Below is a small trained network, with its code and all its weights. Each question gives an input and a class and asks what happens when units are switched off, that is, made to give their printed mean instead of their output.

import numpy as np


def w(rows, s, z=0):
    codes = np.array(rows[::2]) - 128.0
    scale = np.full(codes.shape[1], s)
    scale[-1] = z or s
    return codes * scale


def f(y):
    return np.maximum(y, 0)


def log_softmax(a):
    a = a - a.max(-1, keepdims=True)
    return a - np.log(np.exp(a).sum(-1, keepdims=True))


def net(x, mask):
    res = np.array(x, float).reshape(1, 8) / 4 @ E
    y = f(res @ A[0][:, :-1].T + A[0][:, -1])
    res = res + np.where(mask, y, B[0][:, -1]) @ B[0][:, :-1]
    return log_softmax(res[-1] @ U[:, :-1].T + U[:, -1])


A, B = {}, {}
E = w([
[163,172,66,46,77,54,254,109,212,133,41],'x0',
[59,240,157,203,64,155,128,193,190,30,71],'x1',
[149,161,223,101,78,145,30,194,189,75,197],'x2',
[126,168,197,115,128,170,91,95,192,77,127],'x3',
[181,162,128,104,53,47,183,213,157,64,211],'x4',
[166,142,83,95,206,163,93,35,221,131,118],'x5',
[139,34,216,67,116,107,106,121,123,76,177],'x6',
[140,150,52,118,142,112,219,93,120,153,64],'x7',
],0.0077)
A[0] = w([
[176,95,91,112,121,73,192,88,105,192,94,98],'n0',
[85,153,202,189,28,105,92,237,162,43,239,239],'n1',
[200,166,135,72,89,97,190,229,161,148,108,219],'n2',
[22,30,123,202,219,192,117,143,23,183,83,251],'n3',
[46,242,120,140,213,195,117,142,231,106,10,202],'n4',
[237,27,213,84,252,172,12,77,197,140,229,236],'n5',
[156,139,34,82,120,57,225,118,93,196,15,180],'n6',
[67,111,100,170,131,90,181,124,9,231,89,199],'n7',
[41,62,100,157,146,120,160,101,6,228,103,106],'n8',
[2,242,122,152,141,159,124,161,203,68,52,191],'n9',
[48,249,189,146,152,159,81,161,192,57,94,165],'n10',
],0.0064,0.0028)
B[0] = w([
[125,127,72,159,245,78,157,135,183,176,166,182],'n0',
[68,160,183,78,48,61,128,189,79,27,146,248],'n1',
[107,124,158,148,120,71,209,120,137,107,125,192],'n2',
[140,129,128,127,137,240,6,178,75,176,3,220],'n3',
[232,223,51,174,37,162,38,22,191,166,116,213],'n4',
[49,23,181,69,105,194,97,121,174,205,212,245],'n5',
[184,98,48,121,203,73,159,104,161,141,149,228],'n6',
[109,138,30,99,221,161,137,155,50,142,102,205],'n7',
[98,92,78,125,192,151,114,181,56,168,23,202],'n8',
[250,191,85,184,31,134,78,74,136,121,85,209],'n9',
[194,209,109,179,2,137,82,85,188,112,141,204],'n10',
],0.0084,0.016)
U = w([
[177,118,67,97,187,43,227,73,167,155,146,255],'0',
[170,222,108,170,42,170,70,53,218,117,90,5],'1',
[111,170,246,109,58,88,93,232,71,24,183,149],'2',
[128,13,221,55,146,207,58,93,176,175,219,105],'3',
[152,103,118,122,179,205,61,161,2,174,49,104],'4',
],0.0088,0.0048)

Each question gives the input, the list of numbers given to net, and the class t.
The units are the neurons (one row each of A and B). Each row of codes is followed by its name. A weight is (code - 128) times the scale printed after its matrix; where a second scale follows, it is the last column's (A, B and U).
mask holds one flag per neuron, in row order. A switched-off neuron (its flag False) gives its mean, the last column of its row in B, instead of its output. The means were averaged over made-up inputs and are rounded, as every weight is.
A unit's drop is (log p(t) with every unit on - log p(t) with that unit switched off) / (log p(t) with every unit on - log p(t) with every unit switched off).
most important unit: the unit with the biggest drop
k most important neurons: the k neurons with the biggest drops, biggest first
drop of u: that unit's drop, to one decimal
input [0,5,-8,-4,6,8,6,-7], class 2: 4 most important neurons	[n6, n4, n5, n0]
input [8,-3,0,-2,-7,-4,-8,5], class 0: most important unit	n6
input [3,-8,-8,-4,-1,6,-3,-3], class 4: 3 most important neurons	[n8, n3, n7]
input [-5,-1,2,3,-7,-8,4,-7], class 3: 3 most important neurons	[n5, n3, n7]
input [-5,6,-4,-7,-8,8,-8,-4], class 1: 3 most important neurons	[n4, n9, n10]
input [8,-3,2,4,3,-1,-2,-5], class 0: 2 most important neurons	[n3, n1]
input [-8,-5,6,-3,7,1,-5,-8], class 2: 2 most important neurons	[n1, n6]
input [-7,0,-3,2,-2,2,1,-6], class 3: drop of n5	1.7
input [4,-2,-1,1,-6,8,2,-1], class 3: drop of n5	0.2
input [4,4,5,-5,8,4,-2,-6], class 2: drop of n1	0.2
